Below is a small trained network, with its code and all its weights. Each question gives an input and a class and asks what happens when units are switched off, that is, made to give their printed mean instead of their output.

import numpy as np


def w(rows, s, z=0):
    codes = np.array(rows[::2]) - 128.0
    scale = np.full(codes.shape[1], s)
    scale[-1] = z or s
    return codes * scale


def norm(h):
    return h / np.sqrt((h * h).mean(-1, keepdims=True) + 1e-5)


def f(y):
    return y / 2 * (1 + np.tanh(0.7978845608 * (y + 0.044715 * y**3)))


def log_softmax(a):
    a = a - a.max(-1, keepdims=True)
    return a - np.log(np.exp(a).sum(-1, keepdims=True))


def net(x, mask):
    res = np.array(x, float).reshape(1, 3) / 4 @ E
    u = 0
    for l in range(4):
        y = f(norm(res) @ A[l][:, :-1].T + A[l][:, -1])
        res = res + np.where(mask[u : u + 4], y, B[l][:, -1]) @ B[l][:, :-1]
        u += 4
    return log_softmax(norm(res)[-1] @ U[:, :-1].T + U[:, -1])


A, B = {}, {}
E = w([
[142,172,40,244,104,141,197,229,189,171],'x0',
[147,47,157,225,112,10,104,89,106,254],'x1',
[53,205,105,209,108,73,94,42,190,48],'x2',
],0.0063)
A[0] = w([
[48,237,160,208,105,120,42,35,234,127,58],'0.n1',
[150,121,151,67,133,106,106,39,125,99,103],'0.n2',
[151,104,224,64,209,111,104,33,60,73,98],'0.n3',
[253,64,97,222,37,95,210,245,223,15,253],'0.n4',
],0.0033)
B[0] = w([
[136,24,148,161,149,163,88,194,45,93,179],'0.n1',
[175,206,135,123,82,128,199,139,82,211,150],'0.n2',
[47,141,233,143,122,94,229,147,139,123,194],'0.n3',
[112,163,255,71,144,117,140,102,117,137,255],'0.n4',
],0.0068,0.0043)
A[1] = w([
[187,57,228,174,158,48,148,147,86,163,116],'1.n1',
[144,188,184,134,124,253,177,155,18,56,80],'1.n2',
[113,158,67,248,87,96,89,12,173,5,4],'1.n3',
[181,194,69,244,84,144,204,231,181,147,106],'1.n4',
],0.0047,0.0024)
B[1] = w([
[124,176,62,133,175,141,119,141,158,86,255],'1.n1',
[128,160,75,151,156,77,97,161,151,165,236],'1.n2',
[87,38,125,164,9,222,108,160,82,120,178],'1.n3',
[131,144,214,9,92,48,149,42,1,99,190],'1.n4',
],0.0091,0.0051)
A[2] = w([
[253,37,139,113,150,193,193,217,94,171,73],'2.n1',
[125,125,201,88,84,149,135,104,138,184,107],'2.n2',
[153,62,148,189,121,85,112,113,178,204,6],'2.n3',
[150,121,116,182,120,67,119,76,90,196,79],'2.n4',
],0.0072,0.0016)
B[2] = w([
[68,50,133,225,6,202,92,100,105,99,252],'2.n1',
[131,149,211,167,171,74,135,123,173,60,167],'2.n2',
[180,196,2,83,127,161,140,108,105,56,175],'2.n3',
[199,194,148,26,125,198,101,124,219,130,208],'2.n4',
],0.0073,0.0042)
A[3] = w([
[246,100,88,149,132,87,66,89,133,145,112],'3.n1',
[134,195,28,45,114,178,147,171,198,102,103],'3.n2',
[106,89,110,253,206,91,188,183,248,190,128],'3.n3',
[152,106,171,141,149,26,135,83,70,176,7],'3.n4',
],0.0063,0.0022)
B[3] = w([
[100,175,38,83,195,196,155,187,182,79,155],'3.n1',
[230,124,32,127,204,152,108,49,182,168,254],'3.n2',
[52,124,168,111,164,54,22,249,172,254,139],'3.n3',
[214,192,147,82,151,141,174,123,41,31,148],'3.n4',
],0.0089,0.0047)
U = w([
[64,33,137,238,40,192,80,145,99,122,241],'0',
[188,176,28,81,198,160,107,112,189,129,134],'1',
[101,183,247,64,139,16,215,99,96,122,134],'2',
[68,116,133,166,168,35,55,210,178,250,6],'3',
],0.013,0.0019)

Each question gives the input, the list of numbers given to net, and the class t.
The units are the neurons (one row each of A and B). Each row of codes is followed by its name. A weight is (code - 128) times the scale printed after its matrix; where a second scale follows, it is the last column's (A, B and U).
mask holds one flag per neuron, layer by layer. A switched-off neuron (its flag False) gives its mean, the last column of its row in B, instead of its output. The means were averaged over made-up inputs and are rounded, as every weight is.
A unit's drop is (log p(t) with every unit on - log p(t) with that unit switched off) / (log p(t) with every unit on - log p(t) with every unit switched off).
The circuit of an input: a set's keep is (log p(t) with only the set's units on - log p(t) with every unit switched off) / (log p(t) with every unit on - log p(t) with every unit switched off). Starting from the 12 units with the biggest drops (on a tie, the unit counted first), units are removed one at a time, each time the one whose removal leaves the highest keep (on an exact tie, the one counted first), for as long as the keep stays at least 0.8.
units of the circuit, in order: the units of the circuit, biggest drop first
most important unit: the unit with the biggest drop
top k neurons: the k neurons with the biggest drops, biggest first
top k neurons in layer l: the k neurons of layer l with the biggest drops, biggest first
drop when u is switched off: that unit's drop, to one decimal
input [8,0,7], class 2: units of the circuit, in order	1.n4
input [-3,1,-1], class 3: units of the circuit, in order	1.n4; 0.n3; 3.n3; 0.n4
input [-3,1,2], class 3: top 4 neurons	1.n4; 3.n3; 0.n3; 0.n4
input [7,7,7], class 0: top 4 neurons	1.n3; 1.n2; 3.n2; 0.n2
input [-5,5,2], class 1: top 2 neurons	0.n4; 1.n4
input [5,7,6], class 1: top 3 neurons	2.n4; 2.n3; 2.n1
input [-6,-4,4], class 2: top 4 neurons	1.n1; 0.n3; 2.n1; 0.n2
input [5,-3,-1], class 2: top 2 neurons	1.n4; 1.n1
input [-4,-8,8], class 0: units of the circuit, in order	1.n3; 0.n4
input [-5,6,2], class 1: top 2 neurons	0.n4; 1.n4
input [1,1,4], class 0: top 3 neurons	1.n3; 0.n3; 1.n2
input [8,4,-7], class 2: top 3 neurons	1.n4; 0.n1; 1.n3
input [3,6,5], class 1: top 2 neurons in layer 2	2.n3; 2.n4
input [8,-5,2], class 2: units of the circuit, in order	1.n4
input [-1,-1,3], class 3: top 2 neurons	0.n1; 1.n4
input [-7,8,-5], class 1: top 2 neurons	0.n4; 1.n4
input [0,-3,2], class 3: top 2 neurons	1.n2; 1.n4
input [1,4,-2], class 1: top 4 neurons	0.n3; 0.n1; 3.n2; 2.n3
input [-6,8,-8], class 0: top 3 neurons	2.n1; 1.n2; 1.n4
input [5,5,-5], class 0: units of the circuit, in order	2.n1
input [-7,-6,3], class 2: top 2 neurons in layer 3	3.n1; 3.n2
input [1,1,0], class 3: top 2 neurons in layer 2	2.n4; 2.n3
input [-4,-8,-8], class 0: top 2 neurons in layer 2	2.n1; 2.n4
input [8,0,0], class 2: drop when 1.n4 is switched off	0.6
input [-3,8,6], class 1: drop when 2.n4 is switched off	0.2
input [-2,-2,-1], class 3: drop when 1.n4 is switched off	1.0
input [5,-3,-8], class 0: drop when 2.n1 is switched off	0.9
input [3,0,-6], class 0: most important unit	2.n1
